Below is a small trained network, with its code and all its weights. Each question gives an input and a class and asks what happens when units are switched off, that is, made to give their printed mean instead of their output.

import numpy as np


def w(rows, s, z=0):
    codes = np.array(rows[::2]) - 128.0
    scale = np.full(codes.shape[1], s)
    scale[-1] = z or s
    return codes * scale


def norm(h):
    return h / np.sqrt((h * h).mean(-1, keepdims=True) + 1e-5)


def f(y):
    return np.maximum(y, 0)


def log_softmax(a):
    a = a - a.max(-1, keepdims=True)
    return a - np.log(np.exp(a).sum(-1, keepdims=True))


def net(x, mask):
    res = np.array(x, float).reshape(1, 7) / 4 @ E
    u = 0
    for l in range(2):
        y = f(norm(res) @ A[l][:, :-1].T + A[l][:, -1])
        res = res + np.where(mask[u : u + 5], y, B[l][:, -1]) @ B[l][:, :-1]
        u += 5
    return log_softmax(norm(res)[-1] @ U[:, :-1].T + U[:, -1])


A, B = {}, {}
E = w([
[137,159,139,158,211],'x0',
[183,2,86,197,181],'x1',
[75,153,72,123,175],'x2',
[140,185,79,138,127],'x3',
[162,117,38,100,96],'x4',
[129,116,135,206,110],'x5',
[55,122,145,103,138],'x6',
],0.0088)
A[0] = w([
[178,204,100,148,201,63],'0.n0',
[41,105,146,85,135,127],'0.n1',
[6,128,148,224,79,2],'0.n2',
[140,185,170,121,153,182],'0.n3',
[127,121,232,95,146,169],'0.n4',
],0.012,0.0035)
B[0] = w([
[26,168,105,190,144,209],'0.n0',
[125,94,116,47,175,227],'0.n1',
[96,73,242,159,7,203],'0.n2',
[163,137,141,162,172,236],'0.n3',
[179,124,125,122,158,254],'0.n4',
],0.014,0.0049)
A[1] = w([
[185,249,172,99,117,3],'1.n0',
[159,209,162,96,138,108],'1.n1',
[166,141,3,94,28,112],'1.n2',
[90,125,195,110,66,81],'1.n3',
[48,111,115,24,126,37],'1.n4',
],0.015,0.0052)
B[1] = w([
[252,224,97,133,48,209],'1.n0',
[180,128,114,133,87,210],'1.n1',
[25,56,42,122,58,254],'1.n2',
[61,178,187,88,120,207],'1.n3',
[135,166,107,47,210,217],'1.n4',
],0.016,0.0067)
U = w([
[64,74,44,138,57,187],'0',
[79,137,247,128,72,192],'1',
[212,218,119,117,69,204],'2',
[142,148,118,51,220,3],'3',
[128,143,111,14,150,68],'4',
[184,10,132,209,152,49],'5',
[200,74,189,125,201,74],'6',
[74,178,107,243,194,147],'7',
],0.014,0.0033)

Each question gives the input, the list of numbers given to net, and the class t.
The units are the neurons (one row each of A and B). Each row of codes is followed by its name. A weight is (code - 128) times the scale printed after its matrix; where a second scale follows, it is the last column's (A, B and U).
mask holds one flag per neuron, layer by layer. A switched-off neuron (its flag False) gives its mean, the last column of its row in B, instead of its output. The means were averaged over made-up inputs and are rounded, as every weight is.
A unit's drop is (log p(t) with every unit on - log p(t) with that unit switched off) / (log p(t) with every unit on - log p(t) with every unit switched off).
The circuit of an input: a set's keep is (log p(t) with only the set's units on - log p(t) with every unit switched off) / (log p(t) with every unit on - log p(t) with every unit switched off). Starting from all 10 units, units are removed one at a time, each time the one whose removal leaves the highest keep (on an exact tie, the one counted first), for as long as the keep stays at least 0.8.
units of the circuit, in order: the units of the circuit, biggest drop first
k most important neurons: the k neurons with the biggest drops, biggest first
top k neurons in layer l: the k neurons of layer l with the biggest drops, biggest first
input [1,5,6,1,-4,0,6], class 3: top 2 neurons in layer 0	[0.n1, 0.n3]
input [-8,4,-2,-7,-3,7,8], class 1: top 2 neurons in layer 1	[1.n3, 1.n2]
input [-5,3,3,-7,8,-4,5], class 4: 2 most important neurons	[1.n4, 0.n1]
input [6,3,6,0,4,1,-3], class 7: 2 most important neurons	[1.n2, 0.n0]
input [-7,7,8,4,-7,8,-6], class 1: units of the circuit, in order	[0.n2, 0.n4, 1.n2]
input [4,6,7,-7,-5,3,4], class 1: top 4 neurons in layer 1	[1.n4, 1.n0, 1.n1, 1.n2]
input [-4,2,7,-4,-1,5,-7], class 5: units of the circuit, in order	[1.n2, 1.n0]
input [7,-8,1,7,-2,2,5], class 2: units of the circuit, in order	[1.n0]
input [-3,-7,8,-3,-2,-5,3], class 3: units of the circuit, in order	[1.n4, 1.n2]
input [6,-7,8,-5,-5,-7,-4], class 2: 3 most important neurons	[1.n0, 0.n3, 1.n1]
input [-2,2,-6,-7,-1,-6,8], class 6: top 2 neurons in layer 0	[0.n4, 0.n0]
input [-6,8,-3,-5,-8,5,4], class 1: units of the circuit, in order	[0.n2, 1.n3]
input [4,-3,1,4,8,-5,0], class 0: 2 most important neurons	[1.n2, 0.n1]
input [3,3,7,-5,-3,5,3], class 1: units of the circuit, in order	[0.n2]
input [-3,5,8,-8,-5,1,1], class 1: 3 most important neurons	[0.n2, 1.n3, 1.n2]
input [1,-2,4,-1,-1,-3,-2], class 3: units of the circuit, in order	[0.n1, 1.n2, 1.n0]
input [7,2,6,0,5,-4,-8], class 7: 2 most important neurons	[0.n0, 1.n2]
input [-4,7,4,-2,-5,-8,-7], class 5: top 3 neurons in layer 1	[1.n4, 1.n2, 1.n3]
input [1,3,8,3,2,2,-3], class 7: units of the circuit, in order	[0.n0, 1.n2]
input [-7,4,3,3,1,-2,6], class 3: 2 most important neurons	[1.n4, 0.n1]
input [2,2,-6,-4,-1,0,5], class 6: units of the circuit, in order	[0.n4]
